Below is a small trained network, with its code and all its weights. Each question gives an input and a class and asks what happens when units are switched off, that is, made to give their printed mean instead of their output.

import numpy as np


def w(rows, s, z=0):
    codes = np.array(rows[::2]) - 128.0
    scale = np.full(codes.shape[1], s)
    scale[-1] = z or s
    return codes * scale


def f(y):
    return y / 2 * (1 + np.tanh(0.7978845608 * (y + 0.044715 * y**3)))


def log_softmax(a):
    a = a - a.max(-1, keepdims=True)
    return a - np.log(np.exp(a).sum(-1, keepdims=True))


def net(x, mask):
    res = np.array(x, float).reshape(1, 3) / 4 @ E
    y = f(res @ A[0][:, :-1].T + A[0][:, -1])
    res = res + np.where(mask, y, B[0][:, -1]) @ B[0][:, :-1]
    return log_softmax(res[-1] @ U[:, :-1].T + U[:, -1])


A, B = {}, {}
E = w([
[113,152,174,161,226,194,72,210,77],'x0',
[229,168,217,165,254,61,179,72,229],'x1',
[118,68,118,91,241,218,177,47,35],'x2',
],0.0093)
A[0] = w([
[88,114,123,149,143,115,98,176,102,66],'neuron 0',
[121,109,134,137,173,199,154,74,114,89],'neuron 1',
[88,180,204,228,212,101,25,255,125,253],'neuron 2',
[171,129,102,152,151,42,234,11,168,32],'neuron 3',
[89,98,70,82,61,189,82,167,73,233],'neuron 4',
[121,128,116,167,109,32,38,200,196,7],'neuron 5',
],0.0092,0.0022)
B[0] = w([
[80,115,148,179,40,180,173,114,206,152],'neuron 0',
[183,136,121,126,97,108,217,57,62,176],'neuron 1',
[27,170,133,147,76,66,121,166,198,247],'neuron 2',
[87,182,180,161,158,104,53,101,200,208],'neuron 3',
[103,159,74,178,61,135,96,109,255,246],'neuron 4',
[104,25,110,36,190,92,133,43,37,208],'neuron 5',
],0.0088,0.015)
U = w([
[117,163,136,121,137,105,92,122,231,250],'0',
[149,106,144,95,157,156,195,110,9,6],'1',
],0.012,0.0019)

Each question gives the input, the list of numbers given to net, and the class t.
The units are the neurons (one row each of A and B). Each row of codes is followed by its name. A weight is (code - 128) times the scale printed after its matrix; where a second scale follows, it is the last column's (A, B and U).
mask holds one flag per neuron, in row order. A switched-off neuron (its flag False) gives its mean, the last column of its row in B, instead of its output. The means were averaged over made-up inputs and are rounded, as every weight is.
A unit's drop is (log p(t) with every unit on - log p(t) with that unit switched off) / (log p(t) with every unit on - log p(t) with every unit switched off).
The circuit of an input: a set's keep is (log p(t) with only the set's units on - log p(t) with every unit switched off) / (log p(t) with every unit on - log p(t) with every unit switched off). Starting from all 6 units, units are removed one at a time, each time the one whose removal leaves the highest keep (on an exact tie, the one counted first), for as long as the keep stays at least 0.8.
circuit, biggest first: the units of the circuit, biggest drop first
unit that matters most: the unit with the biggest drop
k most important neurons: the k neurons with the biggest drops, biggest first
drop of u: that unit's drop, to one decimal
input [-2,-3,7], class 1: unit that matters most : neuron 2
input [3,5,5], class 1: 2 most important neurons : neuron 4; neuron 1
input [3,-1,3], class 1: circuit, biggest first : neuron 3; neuron 4
input [-2,2,8], class 1: 2 most important neurons : neuron 4; neuron 1
input [-5,0,-7], class 1: 2 most important neurons : neuron 5; neuron 4
input [-1,-3,6], class 1: 3 most important neurons : neuron 2; neuron 3; neuron 1
input [-1,-2,4], class 1: 2 most important neurons : neuron 2; neuron 3
input [3,5,7], class 1: drop of neuron 1 : 0.2
input [4,-2,5], class 1: drop of neuron 3 : 0.6
input [-6,0,8], class 1: drop of neuron 4 : 0.9
